Below is a small trained network, with its code and all its weights. Each question gives an input and a class and asks what happens when units are switched off, that is, made to give their printed mean instead of their output.

import numpy as np


def w(rows, s, z=0):
    codes = np.array(rows[::2]) - 128.0
    scale = np.full(codes.shape[1], s)
    scale[-1] = z or s
    return codes * scale


def f(y):
    return np.maximum(y, 0)


def log_softmax(a):
    a = a - a.max(-1, keepdims=True)
    return a - np.log(np.exp(a).sum(-1, keepdims=True))


def net(x, mask):
    res = np.array(x, float).reshape(1, 8) / 4 @ E
    y = f(res @ A[0][:, :-1].T + A[0][:, -1])
    res = res + np.where(mask, y, B[0][:, -1]) @ B[0][:, :-1]
    return log_softmax(res[-1] @ U[:, :-1].T + U[:, -1])


A, B = {}, {}
E = w([
[139,30,137],'x0',
[62,105,230],'x1',
[199,151,72],'x2',
[121,59,93],'x3',
[146,46,130],'x4',
[178,206,219],'x5',
[253,121,201],'x6',
[70,167,134],'x7',
],0.008)
A[0] = w([
[96,127,139,32],'neuron 1',
[129,3,50,122],'neuron 2',
[38,110,167,205],'neuron 3',
[230,115,164,183],'neuron 4',
[63,121,175,247],'neuron 5',
[174,115,123,34],'neuron 6',
[104,213,113,255],'neuron 7',
[116,57,110,166],'neuron 8',
[28,148,142,122],'neuron 9',
[90,192,74,176],'neuron 10',
[166,165,84,147],'neuron 11',
[205,176,149,72],'neuron 12',
],0.013,0.0026)
B[0] = w([
[114,140,131,140],'neuron 1',
[24,23,123,249],'neuron 2',
[43,204,131,189],'neuron 3',
[143,150,255,214],'neuron 4',
[69,189,144,181],'neuron 5',
[131,112,159,156],'neuron 6',
[184,149,83,198],'neuron 7',
[68,84,135,188],'neuron 8',
[110,197,119,189],'neuron 9',
[150,121,33,193],'neuron 10',
[218,71,121,177],'neuron 11',
[165,119,157,187],'neuron 12',
],0.0099,0.013)
U = w([
[203,128,223,138],'0',
[120,158,188,187],'1',
[224,122,34,43],'2',
[85,7,124,244],'3',
[88,205,128,6],'4',
],0.013,0.0027)

Each question gives the input, the list of numbers given to net, and the class t.
The units are the neurons (one row each of A and B). Each row of codes is followed by its name. A weight is (code - 128) times the scale printed after its matrix; where a second scale follows, it is the last column's (A, B and U).
mask holds one flag per neuron, in row order. A switched-off neuron (its flag False) gives its mean, the last column of its row in B, instead of its output. The means were averaged over made-up inputs and are rounded, as every weight is.
A unit's drop is (log p(t) with every unit on - log p(t) with that unit switched off) / (log p(t) with every unit on - log p(t) with every unit switched off).
The circuit of an input: a set's keep is (log p(t) with only the set's units on - log p(t) with every unit switched off) / (log p(t) with every unit on - log p(t) with every unit switched off). Starting from all 12 units, units are removed one at a time, each time the one whose removal leaves the highest keep (on an exact tie, the one counted first), for as long as the keep stays at least 0.8.
circuit, biggest first: the units of the circuit, biggest drop first
most important unit: the unit with the biggest drop
k most important neurons: the k neurons with the biggest drops, biggest first
drop of u: that unit's drop, to one decimal
input [-4,-5,-8,-6,5,-3,5,0], class 0: 2 most important neurons : (neuron 2; neuron 3)
input [4,6,5,1,-3,-3,7,-5], class 0: circuit, biggest first : (neuron 4)
input [-8,7,1,3,5,-8,-4,0], class 4: 4 most important neurons : (neuron 3; neuron 9; neuron 5; neuron 11)
input [1,0,-7,5,-3,-3,-3,1], class 4: 3 most important neurons : (neuron 3; neuron 9; neuron 5)
input [-8,4,7,8,6,7,-2,2], class 0: circuit, biggest first : (neuron 2; neuron 3)
input [0,2,0,-5,2,2,1,-3], class 0: circuit, biggest first : (neuron 2; neuron 3)
input [8,8,-5,8,-3,6,4,4], class 1: 2 most important neurons : (neuron 10; neuron 7)
input [0,-1,-6,4,7,7,1,-7], class 0: 2 most important neurons : (neuron 4; neuron 2)
input [-6,-3,7,0,-8,2,8,4], class 0: 2 most important neurons : (neuron 4; neuron 12)
input [-5,-4,-3,-8,1,-4,7,5], class 0: drop of neuron 7 : -0.1
input [-4,-8,4,7,-2,2,8,7], class 0: drop of neuron 4 : 0.8
input [1,4,5,-5,-2,-2,-4,-2], class 4: drop of neuron 2 : 0.2
input [-6,-7,-2,-7,-6,6,3,4], class 2: drop of neuron 7 : 0.1
input [0,-8,2,-6,2,3,3,4], class 0: most important unit : neuron 4
